Here is a tiny trained network, its code and every weight. The questions are about switching its units off for an input and a class, where a switched-off unit gives its printed mean instead of its output.

import numpy as np


def w(rows, s, z=0):
    codes = np.array(rows[::2]) - 128.0
    scale = np.full(codes.shape[1], s)
    scale[-1] = z or s
    return codes * scale


def norm(h):
    return h / np.sqrt((h * h).mean(-1, keepdims=True) + 1e-5)


def f(y):
    return y / 2 * (1 + np.tanh(0.7978845608 * (y + 0.044715 * y**3)))


def log_softmax(a):
    a = a - a.max(-1, keepdims=True)
    return a - np.log(np.exp(a).sum(-1, keepdims=True))


def net(x, mask):
    res = np.array(x, float).reshape(1, 3) / 4 @ E
    u = 0
    for l in range(2):
        y = f(norm(res) @ A[l][:, :-1].T + A[l][:, -1])
        res = res + np.where(mask[u : u + 11], y, B[l][:, -1]) @ B[l][:, :-1]
        u += 11
    return log_softmax(norm(res)[-1] @ U[:, :-1].T + U[:, -1])


A, B = {}, {}
E = w([
[92,145,74,173,204,50,1],'x0',
[141,146,191,190,56,73,61],'x1',
[183,138,93,72,105,37,147],'x2',
],0.0086)
A[0] = w([
[160,59,159,60,116,194,183,119],'0.n0',
[180,125,64,39,113,76,128,54],'0.n1',
[64,110,116,153,154,224,115,39],'0.n2',
[130,101,61,94,160,165,159,52],'0.n3',
[143,94,89,103,250,130,117,117],'0.n4',
[36,145,169,135,161,186,117,80],'0.n5',
[205,170,103,78,141,67,155,71],'0.n6',
[161,144,214,188,86,94,96,26],'0.n7',
[106,122,156,228,153,191,144,74],'0.n8',
[85,90,116,145,149,108,39,84],'0.n9',
[130,111,82,80,234,173,186,2],'0.n10',
],0.011,0.0072)
B[0] = w([
[184,174,127,106,105,168,96,254],'0.n0',
[132,75,159,156,188,74,171,190],'0.n1',
[139,63,172,154,152,65,154,175],'0.n2',
[77,156,142,198,98,62,93,164],'0.n3',
[95,165,67,96,139,114,129,203],'0.n4',
[165,78,133,130,163,79,152,176],'0.n5',
[136,66,175,166,166,113,135,189],'0.n6',
[18,143,124,104,73,96,171,188],'0.n7',
[171,91,130,107,139,73,159,180],'0.n8',
[163,141,112,87,124,191,152,203],'0.n9',
[7,110,102,146,60,94,154,188],'0.n10',
],0.014,0.0077)
A[1] = w([
[33,99,106,162,39,86,120,8],'1.n0',
[130,143,181,154,89,95,60,88],'1.n1',
[102,178,17,153,190,114,132,80],'1.n2',
[60,81,153,120,90,61,174,193],'1.n3',
[40,95,123,93,53,133,185,103],'1.n4',
[109,144,42,100,197,149,67,76],'1.n5',
[62,161,138,142,59,74,108,3],'1.n6',
[164,9,215,181,208,103,132,87],'1.n7',
[89,152,45,135,213,68,95,205],'1.n8',
[69,123,61,113,135,122,190,61],'1.n9',
[251,165,97,116,198,180,111,113],'1.n10',
],0.011,0.0045)
B[1] = w([
[37,153,109,85,105,175,111,197],'1.n0',
[94,102,77,75,172,113,140,140],'1.n1',
[166,158,153,137,65,193,102,169],'1.n2',
[68,123,74,145,164,135,84,246],'1.n3',
[125,163,102,168,183,119,31,211],'1.n4',
[196,201,207,165,69,106,125,163],'1.n5',
[72,131,106,206,168,164,185,177],'1.n6',
[247,2,65,41,242,97,188,211],'1.n7',
[194,94,212,117,72,172,160,209],'1.n8',
[38,169,120,133,112,110,109,160],'1.n9',
[67,217,124,222,124,122,8,179],'1.n10',
],0.0094,0.012)
U = w([
[5,169,66,125,96,121,118,200],'0',
[196,62,97,105,188,82,162,179],'1',
[203,213,163,121,48,188,121,4],'2',
],0.02,0.0023)

Each question gives the input, the list of numbers given to net, and the class t.
The units are the neurons (one row each of A and B). Each row of codes is followed by its name. A weight is (code - 128) times the scale printed after its matrix; where a second scale follows, it is the last column's (A, B and U).
mask holds one flag per neuron, layer by layer. A switched-off neuron (its flag False) gives its mean, the last column of its row in B, instead of its output. The means were averaged over made-up inputs and are rounded, as every weight is.
A unit's drop is (log p(t) with every unit on - log p(t) with that unit switched off) / (log p(t) with every unit on - log p(t) with every unit switched off).
The circuit of an input: a set's keep is (log p(t) with only the set's units on - log p(t) with every unit switched off) / (log p(t) with every unit on - log p(t) with every unit switched off). Starting from the 12 units with the biggest drops (on a tie, the unit counted first), units are removed one at a time, each time the one whose removal leaves the highest keep (on an exact tie, the one counted first), for as long as the keep stays at least 0.8.
circuit, biggest first: the units of the circuit, biggest drop first
top k neurons: the k neurons with the biggest drops, biggest first
top k neurons in layer l: the k neurons of layer l with the biggest drops, biggest first
drop when u is switched off: that unit's drop, to one decimal
input [-5,5,-6], class 1: circuit, biggest first	0.n8
input [-3,-3,0], class 0: top 2 neurons	0.n10, 0.n3
input [8,7,-6], class 2: top 4 neurons in layer 0	0.n9, 0.n10, 0.n2, 0.n3
input [-3,4,4], class 0: top 3 neurons in layer 0	0.n7, 0.n5, 0.n2
input [4,-8,8], class 0: top 3 neurons in layer 0	0.n10, 0.n4, 0.n3
input [8,-4,-8], class 1: top 2 neurons	0.n2, 0.n5
input [-7,-3,-6], class 2: top 2 neurons in layer 1	1.n10, 1.n7
input [6,-7,4], class 0: top 2 neurons	0.n10, 0.n0
input [3,-7,7], class 0: top 2 neurons	0.n10, 0.n4
input [3,0,-3], class 1: top 2 neurons	0.n2, 0.n5
input [-5,3,-4], class 2: top 3 neurons in layer 0	0.n0, 0.n1, 0.n6
input [-8,8,-5], class 0: top 2 neurons in layer 0	0.n7, 0.n9
input [-4,-7,-1], class 0: drop when 0.n10 is switched off	1.8
input [-3,-8,3], class 0: drop when 0.n10 is switched off	2.6
input [6,-4,4], class 2: drop when 0.n4 is switched off	0.2
input [8,-4,6], class 2: drop when 0.n4 is switched off	0.3
input [8,4,-6], class 2: top neuron in layer 0	0.n9
